Here is a tiny trained network, its code and every weight. The questions are about switching its units off for an input and a target symbol, where a switched-off unit gives its printed mean instead of its output.

import numpy as np


def w(rows, s, z=0):
    codes = np.array(rows[::2]) - 128.0
    scale = np.full(codes.shape[1], s)
    scale[-1] = z or s
    return codes * scale


def f(y):
    return y / 2 * (1 + np.tanh(0.7978845608 * (y + 0.044715 * y**3)))


def softmax(a):
    e = np.exp(a - a.max(-1, keepdims=True))
    return e / e.sum(-1, keepdims=True)


def log_softmax(a):
    a = a - a.max(-1, keepdims=True)
    return a - np.log(np.exp(a).sum(-1, keepdims=True))


def net(x, mask):
    ids = ['ΔΛΣΦαζημξπτω'.index(c) for c in x.split()]
    T = len(ids)
    res = E[ids] + P[:T]
    q, k, v = (res @ M[0].T for M in (Q, K, V))
    z = softmax(np.where(np.tri(T) > 0, q @ k.T / 4**0.5, -1e9)) @ v
    res = res + np.where(mask[0], z, O[0][:, -1]) @ O[0][:, :-1]
    y = f(res @ A[0][:, :-1].T + A[0][:, -1])
    res = res + np.where(mask[1:9], y, B[0][:, -1]) @ B[0][:, :-1]
    return log_softmax(res[-1] @ U[:, :-1].T + U[:, -1])


Q, K, V, O, A, B = {}, {}, {}, {}, {}, {}
E = w([
[66,159,202,122,156,144],'Δ',
[119,179,180,133,99,127],'Λ',
[129,180,183,131,102,107],'Σ',
[136,158,150,162,145,116],'Φ',
[118,182,171,127,91,117],'α',
[77,213,173,106,89,102],'ζ',
[105,185,175,133,96,117],'η',
[189,100,73,203,193,153],'μ',
[162,192,163,155,77,88],'ξ',
[83,199,179,44,255,98],'π',
[108,185,162,130,102,111],'τ',
[128,166,130,160,131,117],'ω',
],0.0096)
P = w([
[57,90,175,166,103,159],'0',
[175,112,247,127,175,61],'1',
[197,135,165,124,164,89],'2',
[182,155,150,114,143,96],'3',
[174,166,129,114,144,104],'4',
[164,178,119,122,143,106],'5',
[163,183,112,130,143,118],'6',
[158,184,107,139,150,121],'7',
[150,185,108,130,151,132],'8',
[144,192,102,134,147,136],'9',
[141,191,102,133,153,142],'10',
[136,191,101,136,159,145],'11',
[129,192,102,131,163,152],'12',
],0.011)
Q[0] = w([
[111,63,100,109,91,140],'H1',
[124,224,147,152,172,155],'H1',
[96,99,99,107,85,137],'H1',
[109,254,127,130,143,173],'H1',
],0.013)
K[0] = w([
[158,171,109,78,203,96],'H1',
[85,81,146,159,102,162],'H1',
[135,175,91,103,197,132],'H1',
[29,9,130,172,139,217],'H1',
],0.014)
V[0] = w([
[68,132,202,87,146,114],'H1',
[90,162,127,133,1,186],'H1',
[42,59,142,131,84,209],'H1',
[101,254,231,83,74,54],'H1',
],0.0068)
O[0] = w([
[90,33,133,159,110,59,208],'H1',
[94,37,88,76,50,242,147],'H1',
[115,85,166,157,41,165,252],'H1',
[99,2,50,91,146,66,135],'H1',
],0.0081,0.0041)
A[0] = w([
[70,179,193,101,67,165,254],'N1',
[201,152,13,167,112,216,147],'N2',
[44,1,85,80,89,107,101],'N3',
[135,37,20,63,135,30,125],'N4',
[93,170,142,97,233,106,119],'N5',
[138,145,148,160,151,71,92],'N6',
[177,98,153,167,107,110,218],'N7',
[11,157,113,114,163,138,240],'N8',
],0.0069,0.0052)
B[0] = w([
[138,76,178,179,95,59,253],'N1',
[255,161,117,14,68,186,193],'N2',
[91,248,125,143,169,171,226],'N3',
[61,193,132,185,149,163,229],'N4',
[189,160,102,56,121,120,166],'N5',
[96,182,87,107,168,135,145],'N6',
[104,80,121,198,138,96,219],'N7',
[240,109,59,101,118,46,199],'N8',
],0.0074,0.0053)
U = w([
[88,74,183,254,114,113,198],'Δ',
[102,118,145,117,138,152,40],'Λ',
[102,119,136,117,138,142,34],'Σ',
[163,47,134,78,100,104,124],'Φ',
[100,125,139,107,138,151,51],'α',
[61,175,134,144,174,176,1],'ζ',
[94,122,144,115,142,160,56],'η',
[154,191,192,92,114,152,79],'μ',
[165,147,66,96,133,164,220],'ξ',
[128,145,88,149,166,52,252],'π',
[101,115,138,105,136,151,86],'τ',
[164,26,138,57,94,117,164],'ω',
],0.0079,0.0045)

Each question gives the input, a string of symbols that net reads in full, and the target symbol t.
The units are the heads (4 rows each of Q, K, V and O) and the neurons (one row each of A and B). Each row of codes is followed by its name. A weight is (code - 128) times the scale printed after its matrix; where a second scale follows, it is the last column's (O, A, B and U).
mask holds one flag per unit, heads first, then neurons. A switched-off unit (its flag False) gives its mean, the last column of its rows in O or B, instead of its output. The means were averaged over made-up inputs and are rounded, as every weight is.
A unit's drop is (log p(t) with every unit on - log p(t) with that unit switched off) / (log p(t) with every unit on - log p(t) with every unit switched off).
The circuit of an input: a set's keep is (log p(t) with only the set's units on - log p(t) with every unit switched off) / (log p(t) with every unit on - log p(t) with every unit switched off). Starting from all 9 units, units are removed one at a time, each time the one whose removal leaves the highest keep (on an exact tie, the one counted first), for as long as the keep stays at least 0.8.
circuit, biggest first: the units of the circuit, biggest drop first
unit that matters most: the unit with the biggest drop
top k neurons: the k neurons with the biggest drops, biggest first
drop when u is switched off: that unit's drop, to one decimal
input π μ π Δ μ μ η π μ μ ω μ ζ, target π: circuit, biggest first -> (H1 N8)
input Λ Σ ζ, target Δ: top neuron -> (N2)
input Δ Φ μ μ μ π μ τ ω, target Δ: top 2 neurons -> (N2 N5)
input μ μ ω ζ, target Δ: circuit, biggest first -> (N1 N2 H1)
input μ μ μ π, target μ: top 2 neurons -> (N5 N7)
input μ Σ μ μ μ ζ μ μ μ μ ω π Φ, target μ: top 2 neurons -> (N2 N7)
input Δ μ Φ, target Δ: circuit, biggest first -> (H1 N2 N7)
input Δ Φ α μ τ, target Δ: circuit, biggest first -> (H1 N2 N5)
input μ π ω π α, target Δ: circuit, biggest first -> (N1 N2 N5)
input μ Σ Φ τ, target Δ: top 2 neurons -> (N1 N2)
input Δ ω π ζ ζ Λ, target Δ: circuit, biggest first -> (H1 N2 N5)
input μ μ Σ ξ, target Δ: top 2 neurons -> (N1 N2)
input τ π π α, target Δ: top 2 neurons -> (N2 N5)
input μ ω Λ, target Δ: unit that matters most -> N1
input μ Φ Σ, target Δ: drop when N2 is switched off -> 0.4
input μ π π Δ ω τ μ Φ Φ π, target μ: drop when H1 is switched off -> 1.5
input μ π ω μ π μ Δ Φ, target μ: drop when H1 is switched off -> 1.4
input μ μ Λ ω π ζ ω μ ω η μ, target μ: drop when N6 is switched off -> 0.0
